Here is a tiny trained network, its code and every weight. The questions are about switching its units off for an input and a class, where a switched-off unit gives its printed mean instead of its output.

import numpy as np


def w(rows, s, z=0):
    codes = np.array(rows[::2]) - 128.0
    scale = np.full(codes.shape[1], s)
    scale[-1] = z or s
    return codes * scale


def f(y):
    return y / 2 * (1 + np.tanh(0.7978845608 * (y + 0.044715 * y**3)))


def log_softmax(a):
    a = a - a.max(-1, keepdims=True)
    return a - np.log(np.exp(a).sum(-1, keepdims=True))


def net(x, mask):
    res = np.array(x, float).reshape(1, 8) / 4 @ E
    y = f(res @ A[0][:, :-1].T + A[0][:, -1])
    res = res + np.where(mask, y, B[0][:, -1]) @ B[0][:, :-1]
    return log_softmax(res[-1] @ U[:, :-1].T + U[:, -1])


A, B = {}, {}
E = w([
[102,177,6,138,72,49,209,196,147],'x0',
[138,149,128,127,117,137,131,125,124],'x1',
[106,69,122,12,62,182,161,109,240],'x2',
[137,124,125,150,124,137,124,130,150],'x3',
[113,104,146,120,136,108,118,144,129],'x4',
[123,144,116,110,129,122,120,108,109],'x5',
[19,184,90,117,153,218,59,211,126],'x6',
[133,152,117,127,125,122,98,113,144],'x7',
],0.012)
A[0] = w([
[236,81,179,114,61,97,138,67,107,225],'neuron 1',
[149,135,66,156,74,31,157,157,122,159],'neuron 2',
[119,166,121,159,142,117,120,93,124,160],'neuron 3',
[109,86,122,15,77,165,160,104,223,157],'neuron 4',
[106,169,37,124,62,40,161,190,148,152],'neuron 5',
[191,129,134,173,174,69,166,120,69,208],'neuron 6',
[155,158,188,174,212,103,98,65,73,217],'neuron 7',
[152,94,162,85,79,175,101,34,125,206],'neuron 8',
[95,99,116,72,122,198,91,137,152,147],'neuron 9',
[119,117,127,39,118,139,169,194,118,103],'neuron 10',
[41,174,66,155,175,194,120,192,141,166],'neuron 11',
[88,122,170,113,201,247,53,140,94,184],'neuron 12',
[218,100,123,123,121,53,164,58,130,254],'neuron 13',
[101,151,157,196,165,104,147,195,56,217],'neuron 14',
],0.011,0.0081)
B[0] = w([
[115,75,147,115,167,126,107,124,199,228],'neuron 1',
[92,178,63,172,112,66,155,178,163,214],'neuron 2',
[145,105,127,151,160,100,122,145,109,155],'neuron 3',
[112,127,139,8,112,143,196,144,150,240],'neuron 4',
[101,106,76,78,67,69,141,144,136,236],'neuron 5',
[116,127,139,188,136,131,100,182,151,219],'neuron 6',
[187,95,101,183,173,149,103,126,126,234],'neuron 7',
[155,121,194,94,142,183,123,120,155,205],'neuron 8',
[109,195,148,97,114,221,169,151,117,199],'neuron 9',
[130,125,122,116,96,141,152,115,128,167],'neuron 10',
[126,103,46,98,103,121,69,96,55,236],'neuron 11',
[165,194,132,180,124,162,155,93,117,251],'neuron 12',
[114,124,171,147,145,91,141,186,215,236],'neuron 13',
[117,139,116,177,133,100,77,101,111,225],'neuron 14',
],0.014,0.021)
U = w([
[203,41,158,192,238,152,92,178,127,189],'0',
[182,170,125,216,165,154,110,31,40,253],'1',
[145,59,227,87,175,166,141,98,184,101],'2',
[132,219,140,113,129,233,173,159,100,82],'3',
[111,160,97,213,150,64,152,198,159,183],'4',
[100,104,68,157,113,63,64,127,11,73],'5',
[118,120,128,95,122,66,254,127,201,54],'6',
[121,74,63,43,71,154,147,152,74,55],'7',
],0.0098,0.0024)

Each question gives the input, the list of numbers given to net, and the class t.
The units are the neurons (one row each of A and B). Each row of codes is followed by its name. A weight is (code - 128) times the scale printed after its matrix; where a second scale follows, it is the last column's (A, B and U).
mask holds one flag per neuron, in row order. A switched-off neuron (its flag False) gives its mean, the last column of its row in B, instead of its output. The means were averaged over made-up inputs and are rounded, as every weight is.
A unit's drop is (log p(t) with every unit on - log p(t) with that unit switched off) / (log p(t) with every unit on - log p(t) with every unit switched off).
The circuit of an input: a set's keep is (log p(t) with only the set's units on - log p(t) with every unit switched off) / (log p(t) with every unit on - log p(t) with every unit switched off). Starting from the 12 units with the biggest drops (on a tie, the unit counted first), units are removed one at a time, each time the one whose removal leaves the highest keep (on an exact tie, the one counted first), for as long as the keep stays at least 0.8.
units of the circuit, in order: the units of the circuit, biggest drop first
k most important neurons: the k neurons with the biggest drops, biggest first
drop when u is switched off: that unit's drop, to one decimal
input [-1,-7,6,-1,-3,-7,6,-7], class 3: units of the circuit, in order -> [neuron 9]
input [-8,3,-6,-7,4,-2,1,-8], class 1: 2 most important neurons -> [neuron 12; neuron 13]
input [-2,-7,0,6,-5,-4,2,8], class 1: units of the circuit, in order -> [neuron 4; neuron 13]
input [0,1,-1,8,7,-5,7,5], class 1: 2 most important neurons -> [neuron 12; neuron 5]
input [1,5,-2,1,-3,-6,-8,-7], class 4: 2 most important neurons -> [neuron 2; neuron 13]
input [8,-2,5,7,-6,-6,1,7], class 7: units of the circuit, in order -> [neuron 13; neuron 11]
input [-5,8,1,-6,1,-3,1,-5], class 3: 2 most important neurons -> [neuron 12; neuron 13]
input [0,6,2,-1,7,-8,5,-5], class 3: 3 most important neurons -> [neuron 5; neuron 9; neuron 12]
input [8,4,0,0,-7,2,-5,5], class 4: 3 most important neurons -> [neuron 2; neuron 4; neuron 6]
input [0,-2,6,8,3,2,0,-7], class 2: 3 most important neurons -> [neuron 2; neuron 5; neuron 11]
input [8,8,-6,2,-8,-3,1,-7], class 5: 2 most important neurons -> [neuron 11; neuron 13]
input [-2,1,-3,-1,-2,-6,1,4], class 1: 2 most important neurons -> [neuron 13; neuron 1]
input [-1,-3,7,2,-7,-5,0,-3], class 2: 3 most important neurons -> [neuron 2; neuron 5; neuron 8]
input [-7,2,0,-2,1,5,-1,-1], class 0: units of the circuit, in order -> [neuron 7]
input [0,1,-8,-3,5,7,7,0], class 1: 2 most important neurons -> [neuron 12; neuron 5]
input [1,0,8,-7,-6,-7,2,7], class 7: 2 most important neurons -> [neuron 12; neuron 4]
input [1,8,1,-2,-3,-1,7,4], class 7: drop when neuron 11 is switched off -> 1.9
input [8,-6,0,5,-6,-8,1,5], class 5: drop when neuron 5 is switched off -> 0.1
input [-1,1,-6,6,-5,5,-3,-3], class 0: drop when neuron 7 is switched off -> 0.1
input [-7,-6,-1,2,-4,6,2,-4], class 1: units of the circuit, in order -> [neuron 12]
input [3,0,-6,6,-2,8,1,-4], class 5: drop when neuron 13 is switched off -> 0.2
